Below are the code and all the weights of a small trained network. Each question names an input and a target symbol and asks about switching units off, where a switched-off unit gives its printed mean instead of its output.

import numpy as np


def w(rows, s, z=0):
    codes = np.array(rows[::2]) - 128.0
    scale = np.full(codes.shape[1], s)
    scale[-1] = z or s
    return codes * scale


def f(y):
    return y / 2 * (1 + np.tanh(0.7978845608 * (y + 0.044715 * y**3)))


def softmax(a):
    e = np.exp(a - a.max(-1, keepdims=True))
    return e / e.sum(-1, keepdims=True)


def log_softmax(a):
    a = a - a.max(-1, keepdims=True)
    return a - np.log(np.exp(a).sum(-1, keepdims=True))


def net(x, mask):
    ids = ['ΛΞΠΣΨαβηθ'.index(c) for c in x.split()]
    T = len(ids)
    res = E[ids] + P[:T]
    u = 0
    for l in range(2):
        r = res
        for j in range(3):
            rows = slice(3 * j, 3 * j + 3)
            q, k, v = (r @ M[l][rows].T for M in (Q, K, V))
            z = softmax(np.where(np.tri(T) > 0, q @ k.T / 3**0.5, -1e9)) @ v
            o = O[l][rows]
            res = res + np.where(mask[u + j], z, o[:, -1]) @ o[:, :-1]
        u += 3
        y = f(res @ A[l][:, :-1].T + A[l][:, -1])
        res = res + np.where(mask[u : u + 4], y, B[l][:, -1]) @ B[l][:, :-1]
        u += 4
    return log_softmax(res[-1] @ U[:, :-1].T + U[:, -1])


Q, K, V, O, A, B = {}, {}, {}, {}, {}, {}
E = w([
[128,165,182],'Λ',
[160,159,31],'Ξ',
[173,90,127],'Π',
[98,62,128],'Σ',
[190,61,214],'Ψ',
[112,155,157],'α',
[78,181,70],'β',
[172,135,7],'η',
[195,158,151],'θ',
],0.019)
P = w([
[162,254,195],'0',
[115,203,172],'1',
[103,190,171],'2',
[100,183,164],'3',
[98,175,160],'4',
[94,171,159],'5',
[92,160,154],'6',
[89,158,147],'7',
[87,149,154],'8',
[91,166,153],'9',
],0.0071)
Q[0] = w([
[122,89,91],'L0H0',
[131,170,128],'L0H0',
[76,125,156],'L0H0',
[252,84,172],'L0H1',
[142,97,47],'L0H1',
[118,130,97],'L0H1',
[191,136,129],'L0H2',
[180,140,157],'L0H2',
[131,121,102],'L0H2',
],0.025)
K[0] = w([
[131,100,92],'L0H0',
[157,152,102],'L0H0',
[92,161,135],'L0H0',
[130,5,140],'L0H1',
[204,88,80],'L0H1',
[131,152,110],'L0H1',
[138,76,107],'L0H2',
[128,74,142],'L0H2',
[138,139,95],'L0H2',
],0.026)
V[0] = w([
[180,158,111],'L0H0',
[59,71,153],'L0H0',
[15,50,160],'L0H0',
[61,132,249],'L0H1',
[55,74,215],'L0H1',
[137,254,207],'L0H1',
[114,97,32],'L0H2',
[242,219,19],'L0H2',
[78,76,101],'L0H2',
],0.0037)
O[0] = w([
[143,157,180,179],'L0H0',
[108,75,48,45],'L0H0',
[102,63,4,4],'L0H0',
[79,61,62,145],'L0H1',
[123,57,67,104],'L0H1',
[68,159,146,216],'L0H1',
[131,45,49,76],'L0H2',
[105,145,28,192],'L0H2',
[140,72,125,70],'L0H2',
],0.0048,0.0037)
A[0] = w([
[170,106,58,182],'L0N0',
[253,98,160,2],'L0N1',
[67,156,206,43],'L0N2',
[136,175,52,94],'L0N3',
],0.012,0.0031)
B[0] = w([
[169,155,203,134],'L0N0',
[47,128,183,254],'L0N1',
[70,166,4,246],'L0N2',
[7,133,69,203],'L0N3',
],0.013,0.0047)
Q[1] = w([
[216,167,66],'L1H0',
[114,101,117],'L1H0',
[95,65,184],'L1H0',
[51,158,37],'L1H1',
[128,140,130],'L1H1',
[42,74,102],'L1H1',
[218,114,1],'L1H2',
[89,38,50],'L1H2',
[166,132,236],'L1H2',
],0.015)
K[1] = w([
[134,223,178],'L1H0',
[104,100,146],'L1H0',
[139,37,137],'L1H0',
[6,157,138],'L1H1',
[131,111,140],'L1H1',
[74,185,124],'L1H1',
[182,222,107],'L1H2',
[61,200,96],'L1H2',
[178,38,72],'L1H2',
],0.016)
V[1] = w([
[227,2,15],'L1H0',
[94,86,137],'L1H0',
[70,60,171],'L1H0',
[156,135,87],'L1H1',
[125,33,65],'L1H1',
[110,92,135],'L1H1',
[212,230,49],'L1H2',
[35,89,97],'L1H2',
[56,70,148],'L1H2',
],0.0095)
O[1] = w([
[66,193,169,5],'L1H0',
[130,169,132,122],'L1H0',
[138,204,120,114],'L1H0',
[156,130,115,124],'L1H1',
[131,59,142,82],'L1H1',
[112,102,140,115],'L1H1',
[85,89,246,136],'L1H2',
[71,181,158,149],'L1H2',
[126,160,92,133],'L1H2',
],0.013,0.025)
A[1] = w([
[59,172,110,99],'L1N0',
[20,112,49,1],'L1N1',
[152,174,62,229],'L1N2',
[38,104,11,198],'L1N3',
],0.012,0.0075)
B[1] = w([
[163,130,170,172],'L1N0',
[132,3,40,187],'L1N1',
[69,70,154,248],'L1N2',
[166,240,143,254],'L1N3',
],0.018)
U = w([
[164,155,150,118],'Λ',
[149,145,139,86],'Ξ',
[53,55,110,253],'Π',
[143,153,197,177],'Σ',
[59,147,104,96],'Ψ',
[137,127,144,87],'α',
[151,123,68,21],'β',
[149,138,145,67],'η',
[255,120,191,98],'θ',
],0.0099,0.0048)

Each question gives the input, a string of symbols that net reads in full, and the target symbol t.
The units are the heads (3 rows each of Q, K, V and O) and the neurons (one row each of A and B). Each row of codes is followed by its name. A weight is (code - 128) times the scale printed after its matrix; where a second scale follows, it is the last column's (O, A, B and U).
mask holds one flag per unit, layer by layer, with each layer's heads first. A switched-off unit (its flag False) gives its mean, the last column of its rows in O or B, instead of its output. The means were averaged over made-up inputs and are rounded, as every weight is.
A unit's drop is (log p(t) with every unit on - log p(t) with that unit switched off) / (log p(t) with every unit on - log p(t) with every unit switched off).
The circuit of an input: a set's keep is (log p(t) with only the set's units on - log p(t) with every unit switched off) / (log p(t) with every unit on - log p(t) with every unit switched off). Starting from the 12 units with the biggest drops (on a tie, the unit counted first), units are removed one at a time, each time the one whose removal leaves the highest keep (on an exact tie, the one counted first), for as long as the keep stays at least 0.8.
units of the circuit, in order: the units of the circuit, biggest drop first
k most important neurons: the k neurons with the biggest drops, biggest first
k most important neurons of layer l: the k neurons of layer l with the biggest drops, biggest first
which heads matter: for each layer, one digit per head in row order, 1 if its drop is at least 0.15 and else 0, layers parted by /
input Λ θ θ Ξ Λ θ Ψ θ η, target Π: units of the circuit, in order	L0N2, L1N3, L1H2
input Ψ Ψ Σ, target Ψ: 2 most important neurons	L1N3, L1N2
input θ Ξ η Λ Λ β Ψ α, target θ: most important neuron	L0N2
input Λ Λ θ α, target Π: 2 most important neurons of layer 1	L1N3, L1N0
input Π α θ θ, target Π: 2 most important neurons of layer 1	L1N3, L1N2
input Ψ θ η Ψ θ α, target β: 2 most important neurons of layer 0	L0N1, L0N2
input θ Λ Λ Λ α Π Ξ β θ η, target θ: which heads matter	100 / 101
input Ξ θ β θ Π θ α β, target β: units of the circuit, in order	L1N1, L1N3
input Ψ θ Λ, target β: units of the circuit, in order	L0N1, L1H2
input Π θ θ θ Λ β Π θ, target Π: 2 most important neurons of layer 0	L0N3, L0N2
input θ Λ Π, target Π: units of the circuit, in order	L1N3, L0N2
input β Π Ξ Λ β, target β: units of the circuit, in order	L1N1, L1N3, L0N3
input θ Λ θ β Ξ, target θ: 3 most important neurons	L1N2, L0N1, L1N1
input Λ Λ θ η θ θ θ θ β θ, target θ: 3 most important neurons	L1N2, L1N1, L0N3
input β θ θ Ξ β Ψ Ψ Π Ψ θ, target Ψ: units of the circuit, in order	L1N2, L1H2, L0N1, L1N3
input θ θ Ψ Λ Ξ θ β α, target θ: 3 most important neurons	L0N2, L1N2, L0N1
input Λ Π θ Ξ Σ Λ, target Π: units of the circuit, in order	L1N3, L0N1, L1H2, L0N2
input β α Π Σ θ θ Σ β θ, target Σ: which heads matter	101 / 100
input θ Ψ θ Ξ, target θ: most important neuron	L0N1
input θ Ψ Λ, target θ: 4 most important neurons	L0N2, L0N1, L0N3, L1N2
input β θ Λ θ Ψ θ, target Ψ: units of the circuit, in order	L1N2, L1N3, L1H2, L0N1
input β θ Σ θ α β Λ θ, target Σ: 2 most important neurons of layer 1	L1N1, L1N0
input Ψ Ψ α θ Ξ Ψ Λ θ α Λ, target β: units of the circuit, in order	L1H2
input θ θ β Π θ Π Ψ β Σ, target Σ: 2 most important neurons	L1N0, L0N2
input Λ θ β θ β Ξ, target Π: units of the circuit, in order	L1H2, L1N3, L0N2
input Ψ β α, target β: 2 most important neurons of layer 0	L0N2, L0N1
input θ Σ Λ, target θ: 3 most important neurons	L0N2, L0N1, L1N2
